Below is a small trained network, with its code and all its weights. Each question gives an input and a target symbol and asks what happens when units are switched off, that is, made to give their printed mean instead of their output.

import numpy as np


def w(rows, s, z=0):
    codes = np.array(rows[::2]) - 128.0
    scale = np.full(codes.shape[1], s)
    scale[-1] = z or s
    return codes * scale


def norm(h):
    return h / np.sqrt((h * h).mean(-1, keepdims=True) + 1e-5)


def f(y):
    return y / 2 * (1 + np.tanh(0.7978845608 * (y + 0.044715 * y**3)))


def softmax(a):
    e = np.exp(a - a.max(-1, keepdims=True))
    return e / e.sum(-1, keepdims=True)


def log_softmax(a):
    a = a - a.max(-1, keepdims=True)
    return a - np.log(np.exp(a).sum(-1, keepdims=True))


def net(x, mask):
    ids = ['Ψαβγλξσ'.index(c) for c in x.split()]
    T = len(ids)
    res = E[ids] + P[:T]
    q, k, v = (norm(res) @ M[0].T for M in (Q, K, V))
    z = softmax(np.where(np.tri(T) > 0, q @ k.T / 4**0.5, -1e9)) @ v
    res = res + np.where(mask[0], z, O[0][:, -1]) @ O[0][:, :-1]
    y = f(norm(res) @ A[0][:, :-1].T + A[0][:, -1])
    res = res + np.where(mask[1:9], y, B[0][:, -1]) @ B[0][:, :-1]
    return log_softmax(norm(res)[-1] @ U[:, :-1].T + U[:, -1])


Q, K, V, O, A, B = {}, {}, {}, {}, {}, {}
E = w([
[96,220,172,139],'Ψ',
[111,144,69,80],'α',
[177,153,215,96],'β',
[92,251,154,83],'γ',
[186,105,150,116],'λ',
[158,204,89,110],'ξ',
[123,68,119,191],'σ',
],0.023)
P = w([
[124,119,165,1],'0',
[136,130,148,16],'1',
[138,136,141,40],'2',
[141,142,132,64],'3',
[145,141,126,89],'4',
[149,144,125,113],'5',
[151,144,112,133],'6',
[155,143,110,158],'7',
[155,143,104,179],'8',
[160,136,104,201],'9',
[158,137,100,219],'10',
[154,147,92,224],'11',
],0.0091)
Q[0] = w([
[98,146,55,92],'head 0',
[111,22,65,128],'head 0',
[6,165,197,163],'head 0',
[91,71,74,77],'head 0',
],0.022)
K[0] = w([
[147,111,125,4],'head 0',
[20,36,100,91],'head 0',
[209,50,249,109],'head 0',
[49,96,123,44],'head 0',
],0.019)
V[0] = w([
[127,114,118,107],'head 0',
[80,251,189,251],'head 0',
[90,118,1,174],'head 0',
[82,144,25,192],'head 0',
],0.0078)
O[0] = w([
[144,169,132,138,138],'head 0',
[3,9,185,83,81],'head 0',
[213,172,70,4,5],'head 0',
[172,139,95,20,10],'head 0',
],0.0066,0.0022)
A[0] = w([
[82,127,42,124,159],'neuron 0',
[157,54,176,143,82],'neuron 1',
[135,62,50,184,51],'neuron 2',
[61,146,114,94,172],'neuron 3',
[176,136,54,124,146],'neuron 4',
[175,162,87,178,94],'neuron 5',
[196,103,177,179,1],'neuron 6',
[114,99,136,1,124],'neuron 7',
],0.024,0.0076)
B[0] = w([
[157,168,55,132,174],'neuron 0',
[16,130,82,127,169],'neuron 1',
[60,252,193,106,156],'neuron 2',
[166,86,102,132,169],'neuron 3',
[78,66,207,176,254],'neuron 4',
[85,119,35,94,205],'neuron 5',
[126,56,168,107,162],'neuron 6',
[216,235,134,77,185],'neuron 7',
],0.03,0.013)
U = w([
[199,215,128,67,254],'Ψ',
[30,228,2,130,86],'α',
[79,50,15,128,72],'β',
[56,132,146,117,60],'γ',
[91,200,184,223,200],'λ',
[92,129,103,102,23],'ξ',
[169,48,150,119,222],'σ',
],0.008,0.0029)

Each question gives the input, a string of symbols that net reads in full, and the target symbol t.
The units are the heads (4 rows each of Q, K, V and O) and the neurons (one row each of A and B). Each row of codes is followed by its name. A weight is (code - 128) times the scale printed after its matrix; where a second scale follows, it is the last column's (O, A, B and U).
mask holds one flag per unit, heads first, then neurons. A switched-off unit (its flag False) gives its mean, the last column of its rows in O or B, instead of its output. The means were averaged over made-up inputs and are rounded, as every weight is.
A unit's drop is (log p(t) with every unit on - log p(t) with that unit switched off) / (log p(t) with every unit on - log p(t) with every unit switched off).
The circuit of an input: a set's keep is (log p(t) with only the set's units on - log p(t) with every unit switched off) / (log p(t) with every unit on - log p(t) with every unit switched off). Starting from all 9 units, units are removed one at a time, each time the one whose removal leaves the highest keep (on an exact tie, the one counted first), for as long as the keep stays at least 0.8.
units of the circuit, in order: the units of the circuit, biggest drop first
unit that matters most: the unit with the biggest drop
top k neurons: the k neurons with the biggest drops, biggest first
drop when u is switched off: that unit's drop, to one decimal
input σ ξ γ σ Ψ β ξ Ψ β γ ξ ξ, target β: units of the circuit, in order -> neuron 2; neuron 4; neuron 0; head 0
input ξ ξ α ξ Ψ α Ψ ξ, target β: top 3 neurons -> neuron 2; neuron 4; neuron 5
input Ψ α Ψ, target σ: top 2 neurons -> neuron 3; neuron 5
input Ψ Ψ γ γ γ γ Ψ α ξ Ψ α λ, target σ: top 3 neurons -> neuron 4; neuron 2; neuron 0
input α α γ Ψ ξ λ, target Ψ: units of the circuit, in order -> head 0; neuron 7
input γ ξ β, target Ψ: unit that matters most -> neuron 4
input γ λ λ β γ Ψ α ξ Ψ ξ β, target Ψ: top 3 neurons -> neuron 7; neuron 4; neuron 5
input α Ψ ξ λ, target Ψ: top 2 neurons -> neuron 7; neuron 4
input ξ λ ξ Ψ Ψ Ψ ξ σ Ψ β, target α: top 3 neurons -> neuron 1; neuron 4; neuron 7
input Ψ γ ξ γ, target Ψ: top 2 neurons -> neuron 4; neuron 5
input Ψ β λ ξ, target Ψ: top 3 neurons -> neuron 7; neuron 1; neuron 2
input γ Ψ α, target Ψ: drop when neuron 1 is switched off -> 0.2
input α ξ α ξ Ψ β, target α: drop when neuron 4 is switched off -> 0.8
input α Ψ Ψ β ξ ξ σ λ Ψ λ, target α: drop when neuron 6 is switched off -> 0.0
